array([[ 0.40,  4.72,  0.70, -0.28, -1.26],
       [ 2.49,  0.39,  0.12, -2.16, -2.14],
       [-2.69, -0.15,  0.51,  2.93,  1.04]]) Out: 4.72, -2.69

array([[ 0.95,  0.72,  0.90,  0.70,  0.18, -0.21],
       [ 0.62, -0.18,  0.13,  0.31, -1.08,  0.79],
       [ 4.41,  3.67,  3.69,  4.81,  1.77,  3.21]]) Out: 4.81, -1.08

array([[ 0.09,  2.53, -3.50,  2.26],
       [ 5.48, -3.88,  0.32,  1.55]]) Out: 5.48, -3.88

array([-2.45, -0.89, -1.06, -0.94,  2.44, -5.37]) Out: 2.44, -5.37

array([-1.89,  4.74,  0.18,  3.44, -1.03]) Out: 4.74, -1.89

array([ 1.19, -1.85, -4.92, -1.68,  0.33]) Out: 1.19, -4.92

array([-1.51,  5.82,  0.70,  2.94]) Out: 5.82, -1.51

array([[ 2.33, -4.92, -3.39, -0.55],
       [-1.85, -4.86, -3.37,  1.85],
       [-5.16,  2.08,  0.32, -2.22]]) Out: 2.33, -5.16
---
[882  42 611 352]: 611
[579 830 230 748 447 939 330]: 939
[-334  -86  700 -953]: 700
[48 63 24 86 59]: 86
[578 110 275 994 854]: 994
[ 21  12  42 -26]: 42
---
[[-279 -389 -131  327  815 -532]
 [-718  -69 -126  252  247  123]] out 123

[[7 1 4 6 4 6]
 [2 6 8 2 7 3]] out 3

[[ 35  68 116 149 116 212]
 [168 157 194 138 161 173]] out 173

[[-705  709  -31  559  934  264  900]
 [ 585  -92  147 -231 -567 -724  -54]] out -54

[[-109 -164 -318  708]
 [-131 -179 -132 -818]] out -818

[[658 635 415  68 634 504 857]
 [577 757 300 233 960 534 735]] out 735

[[689 701 813 699 718 738 624]
 [569 808 573 116 262 685 444]] out 444

[[ 99  62  68  74  26]
 [ 71 130 123 203 119]] out 119
---
[[4825 4371 3739 8488]
 [2640 1729 1779 7220]] ans = 4371

[297 828 239 361 857  16] ans = 828

[[2946 4880 4856 5015 4151 8300 5338]
 [3517 6761 5360 3765 6694 4603 6469]] ans = 4880

[77 26 17 64 22 67] ans = 26

[[25 68 71 25]
 [82 58 14 82]] ans = 68

[[9432 2898 6195 5747]
 [4772 4699 6418 6334]] ans = 2898

[171 226  65  48 178 127] ans = 226
---
-35,45,-6,-46 => -35
1585,3140,8495,4073 => 1585
9427,6632,1354,9064 => 9427
194,69,57,146 => 194
-267,-613,79,925 => -267
7,2,8,2 => 7
3236,8421,9795,8782 => 3236
---
[[ 1.36 -0.79  0.43  1.81 -0.16 -0.49 -0.80 -0.32  0.48 -2.11 -2.57  0.45
   0.49 -0.18]
 [ 0.79 -0.43  0.95  0.41  0.11  0.23 -0.51 -0.03 -0.73 -1.58  1.45 -0.95
  -0.22 -0.33]
 [ 1.18  1.04  0.34  0.02 -0.09  0.46 -0.34 -0.53  0.05 -0.36  0.33 -0.20
  -0.24 -0.79]
 [ 0.22 -0.08  0.46  0.07 -0.03  0.25 -0.25 -0.14 -0.27 -0.36  0.13  0.16
   0.24  0.03]
 [ 2.17 -1.68  0.09  0.03  0.07  0.98  0.47 -0.03  0.08 -0.57 -0.57  0.65
   1.10  0.05]
 [-2.06 -0.63 -0.27  0.74 -0.82  5.06  1.08  2.58  0.09 -1.45 -3.38 -1.23
   1.25  1.02]
 [ 0.10 -0.04  0.43 -0.10  0.00  0.20 -0.36 -0.08 -0.21 -0.31 -0.01  0.32
   0.36  0.01]
 [-0.44 -0.11  0.87  0.74 -4.48  1.17  0.54 -3.14 -0.13  3.62 -2.41  3.26
   2.61  1.57]
 [ 0.34  1.16 -1.03 -1.50 -0.38 -2.59  1.32 -0.37 -1.14  0.33  0.13  1.95
  -0.35  0.23]] -> -1.03

[[-0.69 -0.49  0.22  4.91  1.39  0.59 -1.57  1.03 -0.86  3.58]
 [-1.01 -2.68 -3.95  0.90 -2.50 -2.05  3.32  1.18  1.70 -0.40]
 [ 1.34 -0.95  0.63  3.15  3.14  0.03  0.63  2.44 -2.93  4.16]
 [ 0.12 -1.69 -1.49  2.13 -1.66 -0.97  2.89  1.65 -1.13  1.37]
 [ 2.00 -4.15 -3.72  0.78  1.44  1.78  0.74 -1.37 -0.21  2.61]
 [-1.27  2.12  1.14 -0.63  0.39 -2.31 -0.12  2.05  0.70 -0.41]] -> 1.14

[[ 1.20 -0.55 -0.68  0.33  0.72  5.38 -0.37 -1.51  0.22 -5.74 -0.09  0.32
  -2.62  0.20]
 [-3.22 -2.49  2.75 -2.36 -2.99  2.51  0.68 -2.21 -2.47  1.49 -2.85 -2.89
  -1.73 -2.45]
 [-1.27  0.39  1.25 -0.39 -0.88 -5.54  0.96  1.17 -0.24  6.18 -0.07 -0.28
   2.49 -0.31]
 [-3.43 -2.44  2.90 -2.34 -3.12  1.79  0.99 -2.35 -2.45  2.23 -2.93 -2.95
  -1.40 -2.53]
 [ 2.05  2.45 -2.09  1.60  1.90 -3.68 -0.72  3.25  1.78  3.03  2.27  2.10
   2.50  1.83]
 [-1.16  0.27  0.98 -0.44 -0.89 -5.39  0.40  1.40 -0.34  5.38 -0.13 -0.41
   2.54 -0.24]] -> 0.98

[[ 0.96  0.00 -2.47 -2.81 -2.49 -0.19]
 [-1.21  0.17  3.46 -0.67 -0.91  3.10]
 [-3.12 -1.76  3.45 -2.18  2.14 -0.19]
 [ 0.28  1.46  2.58  1.72  1.36  1.91]
 [-3.48 -3.17 -1.37  2.72 -2.00  0.41]
 [-2.44 -1.07  0.75  4.67  2.10  0.95]] -> 0.75

[[ 1.62 -4.51 -4.10 -5.35 -0.68 -1.81 -4.77  5.99 -3.26 -4.52  0.76 -4.38
  -1.94  4.10]
 [ 3.17  1.50  1.77  5.81  2.27  0.49  1.93 -0.04  0.04  1.12 -0.47  1.13
   2.67  0.17]
 [ 5.62 -0.61  0.10  5.26  2.86 -0.61 -0.06  3.31 -1.91 -1.11 -0.25 -1.07
   2.74  2.58]
 [ 2.98  1.37  1.63  5.40  2.11  0.44  1.78 -0.01  0.02  1.01 -0.43  1.03
   2.48  0.19]
 [ 2.86  1.29  1.55  5.15  2.02  0.41  1.68  0.02  0.00  0.95 -0.41  0.97
   2.37  0.19]
 [ 2.91 -4.20 -3.61 -3.39  0.13 -1.83 -4.26  6.15 -3.39 -4.31  0.61 -4.20
  -1.00  4.29]] -> -3.61

[[-3.91  4.02  0.63 -3.96 -1.32  4.00 -0.69]
 [ 3.62 -3.53 -1.68  3.43  2.16 -3.21  1.69]
 [ 5.11 -5.52  3.17  5.49 -2.56 -5.60 -3.10]
 [-4.96  5.56 -2.45 -5.45  1.76  5.38  2.36]
 [-2.45  1.91  2.92 -1.58 -3.12  1.30 -2.91]
 [ 3.57 -3.46 -1.50  3.29  2.08 -3.33  1.56]
 [ 3.92 -3.95 -0.85  3.84  1.53 -3.94  0.91]
 [ 4.08 -4.22 -0.54  4.16  1.25 -4.17  0.60]
 [ 3.84 -3.85 -1.23  3.79  1.81 -3.61  1.26]
 [ 3.82 -3.89 -0.74  3.77  1.40 -3.86  0.79]
 [ 4.58 -5.22  1.75  5.01 -1.05 -4.87 -1.66]] -> 1.75
---
[[ 1.41 -1.14 -4.12  4.85 -0.89  3.20 -1.30]
 [ 1.95  2.36 -0.86 -0.78 -2.02 -0.55  2.17]
 [-1.27 -2.20 -0.97  0.42 -1.39 -0.09 -3.43]]	-4.12

[[ 6.39 -0.51  2.86  1.01]
 [ 4.76 -3.80  3.58  1.19]]	2.86

[[-0.73 -0.12 -0.12  0.40]
 [ 1.88 -0.46  0.89  6.29]]	-0.12

[-1.86 -0.60  3.27 -4.70]	3.27

[-4.89 -5.04  2.67 -4.72  2.44]	2.67

[[ 0.85  1.10  1.35  0.95]
 [-3.95 -2.64  0.14 -4.63]
 [-3.33 -2.69 -0.20 -3.43]]	1.35
